Below are the code and all the weights of a small trained network. Each question names an input and a class and asks about switching units off, where a switched-off unit gives its printed mean instead of its output.

import numpy as np


def w(rows, s, z=0):
    codes = np.array(rows[::2]) - 128.0
    scale = np.full(codes.shape[1], s)
    scale[-1] = z or s
    return codes * scale


def norm(h):
    return h / np.sqrt((h * h).mean(-1, keepdims=True) + 1e-5)


def f(y):
    return np.maximum(y, 0)


def log_softmax(a):
    a = a - a.max(-1, keepdims=True)
    return a - np.log(np.exp(a).sum(-1, keepdims=True))


def net(x, mask):
    res = np.array(x, float).reshape(1, 6) / 4 @ E
    u = 0
    for l in range(2):
        y = f(norm(res) @ A[l][:, :-1].T + A[l][:, -1])
        res = res + np.where(mask[u : u + 4], y, B[l][:, -1]) @ B[l][:, :-1]
        u += 4
    return log_softmax(norm(res)[-1] @ U[:, :-1].T + U[:, -1])


A, B = {}, {}
E = w([
[52,242,169,136,141,161,121,30],'x0',
[129,59,123,178,145,187,125,81],'x1',
[84,131,124,232,169,153,98,188],'x2',
[107,91,146,59,254,160,91,169],'x3',
[156,177,162,128,118,197,224,205],'x4',
[208,146,105,158,131,180,88,95],'x5',
],0.0079)
A[0] = w([
[82,124,134,204,122,108,119,162,129],'0.n0',
[118,87,139,139,95,44,6,115,2],'0.n1',
[193,116,146,146,93,143,97,104,89],'0.n2',
[172,81,72,132,123,85,135,158,77],'0.n3',
],0.014,0.0034)
B[0] = w([
[181,120,138,102,124,162,4,115,234],'0.n0',
[182,114,211,158,135,174,170,164,254],'0.n1',
[116,50,202,155,102,59,107,138,196],'0.n2',
[89,191,8,176,154,59,141,78,235],'0.n3',
],0.013,0.0059)
A[1] = w([
[140,61,118,42,70,95,167,61,150],'1.n0',
[130,122,130,173,62,101,141,40,112],'1.n1',
[91,41,170,141,92,156,88,73,2],'1.n2',
[116,254,161,120,112,98,104,73,151],'1.n3',
],0.0085,0.0039)
B[1] = w([
[120,72,109,59,54,255,42,147,204],'1.n0',
[99,139,141,118,182,140,36,73,232],'1.n1',
[106,45,185,215,148,35,153,180,193],'1.n2',
[121,180,91,242,69,43,118,116,254],'1.n3',
],0.01,0.0053)
U = w([
[116,108,135,104,101,118,105,178,230],'0',
[76,157,46,144,165,98,137,88,125],'1',
[120,114,121,113,102,126,115,173,164],'2',
[159,124,105,50,72,184,21,175,2],'3',
[134,134,139,76,153,112,115,134,139],'4',
[201,104,205,165,84,153,254,230,18],'5',
],0.0097,0.0041)

Each question gives the input, the list of numbers given to net, and the class t.
The units are the neurons (one row each of A and B). Each row of codes is followed by its name. A weight is (code - 128) times the scale printed after its matrix; where a second scale follows, it is the last column's (A, B and U).
mask holds one flag per neuron, layer by layer. A switched-off neuron (its flag False) gives its mean, the last column of its row in B, instead of its output. The means were averaged over made-up inputs and are rounded, as every weight is.
A unit's drop is (log p(t) with every unit on - log p(t) with that unit switched off) / (log p(t) with every unit on - log p(t) with every unit switched off).
The circuit of an input: a set's keep is (log p(t) with only the set's units on - log p(t) with every unit switched off) / (log p(t) with every unit on - log p(t) with every unit switched off). Starting from all 8 units, units are removed one at a time, each time the one whose removal leaves the highest keep (on an exact tie, the one counted first), for as long as the keep stays at least 0.8.
units of the circuit, in order: the units of the circuit, biggest drop first
unit that matters most: the unit with the biggest drop
top k neurons: the k neurons with the biggest drops, biggest first
k most important neurons of layer l: the k neurons of layer l with the biggest drops, biggest first
drop when u is switched off: that unit's drop, to one decimal
input [-1,-2,1,6,-7,-1], class 5: units of the circuit, in order	0.n1
input [5,-3,-5,1,-8,-1], class 5: units of the circuit, in order	0.n1; 0.n3
input [-8,-8,-2,8,1,-2], class 1: units of the circuit, in order	0.n3; 0.n1
input [0,-6,-7,-6,2,4], class 3: 2 most important neurons of layer 0	0.n3; 0.n1
input [-7,-2,6,5,5,-6], class 1: top 4 neurons	0.n3; 0.n1; 1.n0; 0.n2
input [2,-6,-8,0,4,-2], class 3: top 2 neurons	1.n0; 0.n3
input [-8,-5,-2,2,8,-4], class 1: top 2 neurons	0.n3; 0.n1
input [-8,0,-6,8,-2,0], class 1: top 3 neurons	0.n3; 0.n0; 0.n2
input [-2,-4,-7,3,6,0], class 3: 2 most important neurons of layer 0	0.n1; 0.n3
input [7,6,8,-1,1,-5], class 3: top 2 neurons	0.n0; 0.n3
input [4,-5,-8,6,1,-3], class 3: top 4 neurons	1.n0; 0.n3; 0.n1; 1.n2
input [-5,3,1,3,-7,6], class 5: top 2 neurons	0.n1; 0.n0
input [2,3,8,-6,3,1], class 3: top 2 neurons	0.n0; 0.n3
input [-6,-7,0,-3,-8,1], class 5: unit that matters most	0.n1
input [-8,-6,-5,-7,-3,-6], class 1: 3 most important neurons of layer 0	0.n3; 0.n0; 0.n2
input [-8,3,7,2,6,-4], class 1: top 4 neurons	0.n3; 0.n1; 1.n0; 0.n2
input [5,4,-6,-4,2,-4], class 3: top 2 neurons	1.n0; 0.n3
input [-7,-4,6,4,2,3], class 1: 2 most important neurons of layer 0	0.n3; 0.n1
input [0,4,7,1,1,-1], class 3: drop when 0.n2 is switched off	0.1
input [-3,2,-7,-4,2,-6], class 3: units of the circuit, in order	1.n0
